Below are the code and all the weights of a small trained network. Each question names an input and a class and asks about switching units off, where a switched-off unit gives its printed mean instead of its output.

import numpy as np


def w(rows, s, z=0):
    codes = np.array(rows[::2]) - 128.0
    scale = np.full(codes.shape[1], s)
    scale[-1] = z or s
    return codes * scale


def norm(h):
    return h / np.sqrt((h * h).mean(-1, keepdims=True) + 1e-5)


def f(y):
    return y / 2 * (1 + np.tanh(0.7978845608 * (y + 0.044715 * y**3)))


def log_softmax(a):
    a = a - a.max(-1, keepdims=True)
    return a - np.log(np.exp(a).sum(-1, keepdims=True))


def net(x, mask):
    res = np.array(x, float).reshape(1, 7) / 4 @ E
    u = 0
    for l in range(4):
        y = f(norm(res) @ A[l][:, :-1].T + A[l][:, -1])
        res = res + np.where(mask[u : u + 5], y, B[l][:, -1]) @ B[l][:, :-1]
        u += 5
    return log_softmax(norm(res)[-1] @ U[:, :-1].T + U[:, -1])


A, B = {}, {}
E = w([
[137,198,65,49,18,172,94,151,88,157,169,45],'x0',
[238,101,219,103,176,183,187,224,114,196,87,59],'x1',
[107,243,158,45,143,42,157,191,84,108,63,171],'x2',
[160,65,108,114,115,41,216,103,53,54,135,60],'x3',
[63,171,126,219,57,179,223,234,196,21,117,101],'x4',
[77,59,140,5,146,219,155,119,130,68,136,171],'x5',
[127,124,125,127,129,128,128,129,131,128,126,127],'x6',
],0.0011)
A[0] = w([
[123,69,99,119,151,50,192,122,47,62,136,35,75],'L0N0',
[79,180,128,126,170,204,42,186,203,203,89,173,85],'L0N1',
[122,129,147,98,131,149,142,135,106,108,166,175,1],'L0N2',
[96,73,132,4,158,228,143,106,132,53,107,148,72],'L0N3',
[207,89,208,101,130,139,142,191,146,153,84,105,45],'L0N4',
],0.0029,0.0031)
B[0] = w([
[219,173,178,141,70,155,137,69,156,116,137,209,214],'L0N0',
[238,164,194,125,58,123,176,48,141,85,147,184,228],'L0N1',
[140,123,97,162,114,57,140,115,136,152,93,102,2],'L0N2',
[83,94,133,188,63,36,160,193,89,252,178,207,224],'L0N3',
[112,168,74,168,179,144,159,115,65,106,172,135,139],'L0N4',
],0.0033,0.00098)
A[1] = w([
[125,63,174,161,249,106,129,126,161,63,84,198,46],'L1N0',
[110,202,93,48,146,76,168,172,110,125,13,166,18],'L1N1',
[142,120,176,87,166,90,83,47,51,199,172,148,58],'L1N2',
[185,206,121,253,122,37,75,120,145,182,95,53,31],'L1N3',
[53,126,82,131,72,57,63,57,158,77,139,174,9],'L1N4',
],0.0031,0.0012)
B[1] = w([
[77,187,121,128,74,80,148,89,154,228,83,33,229],'L1N0',
[108,97,193,160,147,119,61,135,123,101,228,88,174],'L1N1',
[124,127,65,122,144,122,110,193,180,66,65,147,251],'L1N2',
[45,26,135,40,90,147,181,175,103,171,174,254,200],'L1N3',
[157,192,112,159,229,229,196,136,39,141,164,117,232],'L1N4',
],0.0035,0.0012)
A[2] = w([
[60,153,173,210,45,176,221,203,178,44,136,93,64],'L2N0',
[243,93,217,106,188,188,185,240,96,215,80,60,49],'L2N1',
[148,179,64,7,22,214,61,165,78,122,187,40,40],'L2N2',
[135,5,73,168,102,188,130,92,173,168,146,110,14],'L2N3',
[145,21,76,188,123,223,118,68,183,151,146,63,6],'L2N4',
],0.0025,0.0012)
B[2] = w([
[194,69,46,38,204,106,13,122,130,178,73,137,252],'L2N0',
[2,203,6,174,170,167,127,20,78,35,196,185,181],'L2N1',
[65,93,192,250,206,17,203,60,211,202,15,99,197],'L2N2',
[104,217,204,42,122,52,115,208,70,111,140,148,146],'L2N3',
[93,252,226,59,159,24,80,186,77,84,136,120,151],'L2N4',
],0.0025,0.0023)
A[3] = w([
[103,127,104,175,81,179,164,225,197,35,87,117,113],'L3N0',
[189,76,125,109,73,66,205,82,83,32,120,115,42],'L3N1',
[90,163,139,112,153,101,133,90,145,150,112,216,196],'L3N2',
[174,74,21,58,185,147,23,136,146,135,65,102,1],'L3N3',
[116,157,254,71,151,90,35,151,95,62,194,79,47],'L3N4',
],0.0032,0.0017)
B[3] = w([
[215,64,97,47,196,10,47,82,54,112,107,130,131],'L3N0',
[169,192,195,111,81,238,34,138,254,182,122,213,153],'L3N1',
[191,71,120,117,64,150,137,153,117,86,138,34,251],'L3N2',
[186,86,71,69,175,71,84,206,168,53,55,108,182],'L3N3',
[138,111,198,232,65,102,36,201,124,88,181,34,141],'L3N4',
],0.0026,0.0021)
U = w([
[211,78,20,37,215,73,32,173,163,47,29,121,220],'0',
[58,241,34,192,245,246,199,52,14,47,222,139,150],'1',
[254,199,230,116,21,204,128,51,233,119,124,235,155],'2',
[34,3,118,74,34,101,192,233,71,225,197,243,67],'3',
[48,144,164,202,132,28,213,40,199,230,5,1,8],'4',
[111,146,237,187,92,76,28,219,99,46,218,33,99],'5',
],0.0073,0.0015)

Each question gives the input, the list of numbers given to net, and the class t.
The units are the neurons (one row each of A and B). Each row of codes is followed by its name. A weight is (code - 128) times the scale printed after its matrix; where a second scale follows, it is the last column's (A, B and U).
mask holds one flag per neuron, layer by layer. A switched-off neuron (its flag False) gives its mean, the last column of its row in B, instead of its output. The means were averaged over made-up inputs and are rounded, as every weight is.
A unit's drop is (log p(t) with every unit on - log p(t) with that unit switched off) / (log p(t) with every unit on - log p(t) with every unit switched off).
The circuit of an input: a set's keep is (log p(t) with only the set's units on - log p(t) with every unit switched off) / (log p(t) with every unit on - log p(t) with every unit switched off). Starting from the 12 units with the biggest drops (on a tie, the unit counted first), units are removed one at a time, each time the one whose removal leaves the highest keep (on an exact tie, the one counted first), for as long as the keep stays at least 0.8.
units of the circuit, in order: the units of the circuit, biggest drop first
k most important neurons: the k neurons with the biggest drops, biggest first
k most important neurons of layer l: the k neurons of layer l with the biggest drops, biggest first
input [-4,2,-7,-3,7,2,1], class 0: 2 most important neurons	(L2N0; L1N1)
input [5,2,6,-1,8,2,-3], class 0: most important neuron of layer 2	(L2N0)
input [-7,7,8,6,-3,-8,4], class 3: 3 most important neurons	(L1N3; L1N4; L0N1)
input [8,-6,8,-7,0,4,3], class 4: 4 most important neurons of layer 2	(L2N2; L2N4; L2N3; L2N1)
input [-8,1,6,-8,-7,4,2], class 2: 4 most important neurons	(L0N1; L2N0; L2N2; L3N0)
input [3,7,8,4,0,-1,-7], class 5: 2 most important neurons	(L1N1; L3N4)
input [-1,4,6,6,8,6,7], class 0: 2 most important neurons	(L0N1; L2N0)
input [2,-8,1,-4,-7,-4,7], class 1: 2 most important neurons	(L1N4; L2N0)
input [0,3,-6,7,-1,7,5], class 2: 3 most important neurons	(L0N0; L3N1; L1N3)
input [-4,-5,7,4,-1,-1,2], class 5: 4 most important neurons	(L1N1; L3N4; L2N1; L2N2)
input [-1,-7,-6,8,-6,1,8], class 2: units of the circuit, in order	(L0N0; L3N1)
input [2,1,7,-6,-7,-8,2], class 3: 3 most important neurons	(L1N3; L2N0; L0N0)
input [-2,-5,1,6,-1,2,-3], class 2: 3 most important neurons	(L0N0; L3N1; L2N1)
input [-1,-1,0,-3,2,7,7], class 3: units of the circuit, in order	(L0N3)
input [8,-8,5,5,8,7,-4], class 0: 4 most important neurons	(L3N0; L2N1; L2N0; L1N0)
input [3,5,8,-6,7,4,0], class 5: 2 most important neurons	(L1N1; L1N2)
input [8,-7,-2,1,3,5,-8], class 4: 4 most important neurons	(L2N2; L2N1; L1N3; L0N4)
input [-3,-8,0,-8,-5,-8,-3], class 1: 2 most important neurons	(L1N4; L0N3)
input [4,-8,2,4,-1,-8,-5], class 1: 2 most important neurons	(L1N4; L0N3)
input [1,-6,6,0,-1,6,0], class 1: most important neuron of layer 0	(L0N2)
input [-3,6,8,-7,-4,-5,-2], class 5: units of the circuit, in order	(L1N1; L3N4)
input [6,-7,5,3,7,-7,4], class 0: units of the circuit, in order	(L3N0; L2N0)
input [7,6,-4,-3,2,-8,1], class 3: 3 most important neurons of layer 1	(L1N3; L1N4; L1N0)
input [6,-6,-5,3,6,3,-7], class 0: 2 most important neurons of layer 3	(L3N0; L3N3)
input [-2,5,6,3,0,3,7], class 5: 2 most important neurons of layer 1	(L1N1; L1N4)
input [-3,5,-7,-5,0,5,-6], class 5: 2 most important neurons of layer 2	(L2N4; L2N3)
input [7,-2,-5,2,8,-5,3], class 0: units of the circuit, in order	(L2N0)
input [0,-5,3,6,5,4,6], class 2: 2 most important neurons of layer 1	(L1N2; L1N4)
input [6,5,-3,6,-3,-4,-4], class 2: 3 most important neurons of layer 1	(L1N4; L1N0; L1N3)
input [-8,-7,-2,1,-7,2,2], class 4: 2 most important neurons of layer 2	(L2N0; L2N1)
